[ 70.9  64.7 -33.9 -27.4 -44.8   5.7  -4.2  88.8 -56.5 -30.8  -6.6] -> ves
[-11.2  64.6 -16.0 -35.6 -91.2  85.4  -4.9  72.5 -80.3  88.8 -50.2] -> dig
[-88.7 -75.7  43.2  30.6 -23.6  89.2 -26.7 -72.4  -2.4  -4.4 -90.3] -> zuke
[  6.9  56.6  46.2  29.1 -61.3  10.8 -85.3 -43.3  28.7  70.4  69.4] -> rin
[-21.7  56.0  57.0 -64.9 -15.3 -33.9 -34.4  91.9  35.9 -42.3  25.8] -> mefu
where: [46.2] | rin, 2
where: [-90.3] | zuke, 10
where: [-23.6] | zuke, 4

[  8.9   6.0  30.6  67.8  -9.5  20.0  11.3 -31.3  22.4   2.3 -47.6  38.4]  Gimep
[  3.4   0.9  28.4  30.6 -14.6  13.4 -18.7  22.5 -44.1 -27.4  30.4   9.8]  dig
[ -5.7 -66.7  -7.2 -34.6  15.8  -2.9 -24.8  25.3 -30.6 -56.5  -2.0   7.0]  ves
[ 10.6 -20.0  10.8 -16.1 -24.0 -22.4  15.4 -26.6 -16.2 -67.0  -5.8  13.0]  zuke
[-60.5 -10.0   0.0 -29.6  -3.7 -43.5  -2.5 -31.0 -32.1 -16.7   4.9  33.3]  mefu
[ 63.6 -15.6   7.1 -52.0  18.6  41.4 -40.2 -19.6  -2.9 -25.1 -11.8  -1.1]  Viza
[-49.9  12.7 -15.8   5.1  -2.3 -63.7  -7.2  68.1  45.2  82.9 -29.6 -30.3]  tenad
[ 26.7   6.0 -31.1 -39.1 -43.1   2.6  -6.9 -30.0  55.3  -0.1  14.8 -38.3]  pum
[ -0.6  44.0  31.3  -9.0  75.1 -29.5 -24.3 -16.9 -19.0  34.5  20.6 -30.8]  rin
[  8.9   6.0  30.6  67.8  -9.5  20.0  11.3 -31.3  22.4   2.3 -47.6 -19.2]  Mobo
[ 63.6 -15.6   7.1 -52.0  18.6  41.4 -40.2 -19.6  -2.9 -25.1 -18.1  -1.1]  Sono
where: [-31.0] | mefu, 7
where: [-29.5] | rin, 5

[ -0.3 -31.9 -11.0  -3.8 -50.4   0.1   5.0  -5.8 -13.4  20.6  -5.9  -7.0
  18.1   2.1   3.4  -0.9  -9.7  10.2  -9.5 -21.0  27.6  49.8  10.0 -22.6] -> rin
[-12.7   2.9 -15.9   9.4  -5.5   9.0 -40.8   5.9  22.0  -8.2   2.0  -3.4
  18.6   4.1  -7.4 -16.2  16.8  17.1  12.6  -3.2 -11.2   5.8  -7.1  18.7] -> ves
[  4.3  46.4   2.2  -9.6 -16.0   1.4  62.9  -3.9   5.1   4.6  -3.9  -1.7
   1.4  -3.0  -9.3   9.0  -9.6 -19.7  -8.3   8.5 -23.3  25.8  16.9  26.2] -> sefi
[ -1.0 -68.4 -14.3  -3.5  -8.5   4.9 -14.8   1.4  -0.2   5.4 -21.8  -7.4
  73.8   8.4   8.3 -14.1 -38.6 -37.9   0.8  25.7 -47.9  52.3  -3.0 -10.5] -> Viza
[-25.7  23.7  14.3   2.5   0.7  -2.0  -3.4 -12.9 -17.8   5.2   8.5  -0.2
 -24.7  -2.5 -20.7   4.7  12.4   5.3 -11.1   8.6   9.0 -27.6  -4.6  31.1] -> tenad
[  5.4   5.7 -21.1  13.7 -22.1   5.3  -1.0  -2.5   0.1  11.9  14.8  -7.9
  14.7  -3.7  -4.8  -3.1  -5.0  19.6 -12.7 -18.6  -8.9  27.1 -13.6  52.5] -> pum
[ 18.5 -23.9  -3.2   7.2  -3.0   1.4  57.4  -6.3  -1.5  16.9  16.2 -13.7
  35.0  -0.9  14.3  13.8  16.8 -33.4  -8.9 -11.4  14.2  -9.5  -6.0  43.9] -> Sono
[ 13.0  10.2  -1.6   1.4   3.1   2.7 -40.7  -2.8 -26.4   4.6  16.9  -4.5
  -3.1 -26.5   1.2   3.8  31.0   2.6   3.0  12.9  48.3  36.3 -19.2 -18.1] -> Gimep
[ 15.5 -59.2  13.0   7.6  -6.5  -2.3 -26.7  -4.0   9.3   1.8  -7.1 -27.5
 -42.4   6.0   6.3   5.0 -11.7  14.5  -8.3 -14.9  -9.9   6.1  -6.4 -18.6] -> zuke
where: [-14.9] | zuke, 19
where: [-2.8] | Gimep, 7
where: [-2.0] | tenad, 5
where: [-27.6] | tenad, 21
where: [-21.8] | Viza, 10
where: [-26.4] | Gimep, 8

[-29.0   1.2 -10.4  16.9  34.2  17.8 -59.7 -27.0] -> tenad
[ -2.8  -2.7 -24.4  15.4 -24.3  24.7 -43.5 -35.4] -> Gimep
[-17.9   8.1  12.6 -26.9  28.9  28.7 -71.8 -12.9] -> zuke
[-31.4  -2.7 -24.4  15.4  37.5  24.7 -43.5 -35.4] -> sefi
where: [1.2] | tenad, 1
where: [28.7] | zuke, 5
where: [28.9] | zuke, 4
q: [-31.4  -2.7 -24.4  15.4  37.5  24.7 -43.5 -35.4] | sefi
where: [16.9] | tenad, 3
where: [-27.0] | tenad, 7
where: [-29.0] | tenad, 0

[ 49.8  -5.5 -34.3  66.9  26.8 -12.9]  zuke
[ 47.6 -43.9 -26.8  46.9  73.2  92.1]  dig
[-67.7   9.4 -69.8 -69.7  49.7 -93.6]  mefu
where: [92.1] | dig, 5
where: [-69.7] | mefu, 3
where: [-69.8] | mefu, 2
where: [9.4] | mefu, 1
where: [-5.5] | zuke, 1
where: [49.8] | zuke, 0

[ -3.9  -1.0  20.9  16.5  -3.4  23.4  -3.4  -2.6  -2.2 -26.7   5.5  12.5
  33.5   0.8   0.3 -40.0  36.7  26.6] : ves
[ 17.9  31.6   8.4  -6.6  13.0  -9.9  31.0  40.2  34.9  -9.2  29.9   7.9
  -6.2  21.1  30.9 -35.9   1.4  -9.1] : mefu
[  8.7 -63.7 -20.2  34.7  11.9  41.7  -6.1   8.5 -47.2   7.8 -76.3 -33.8
  18.8   2.0 -51.0   5.2   1.1  15.4] : sefi
where: [33.5] | ves, 12
where: [-9.1] | mefu, 17
where: [8.4] | mefu, 2

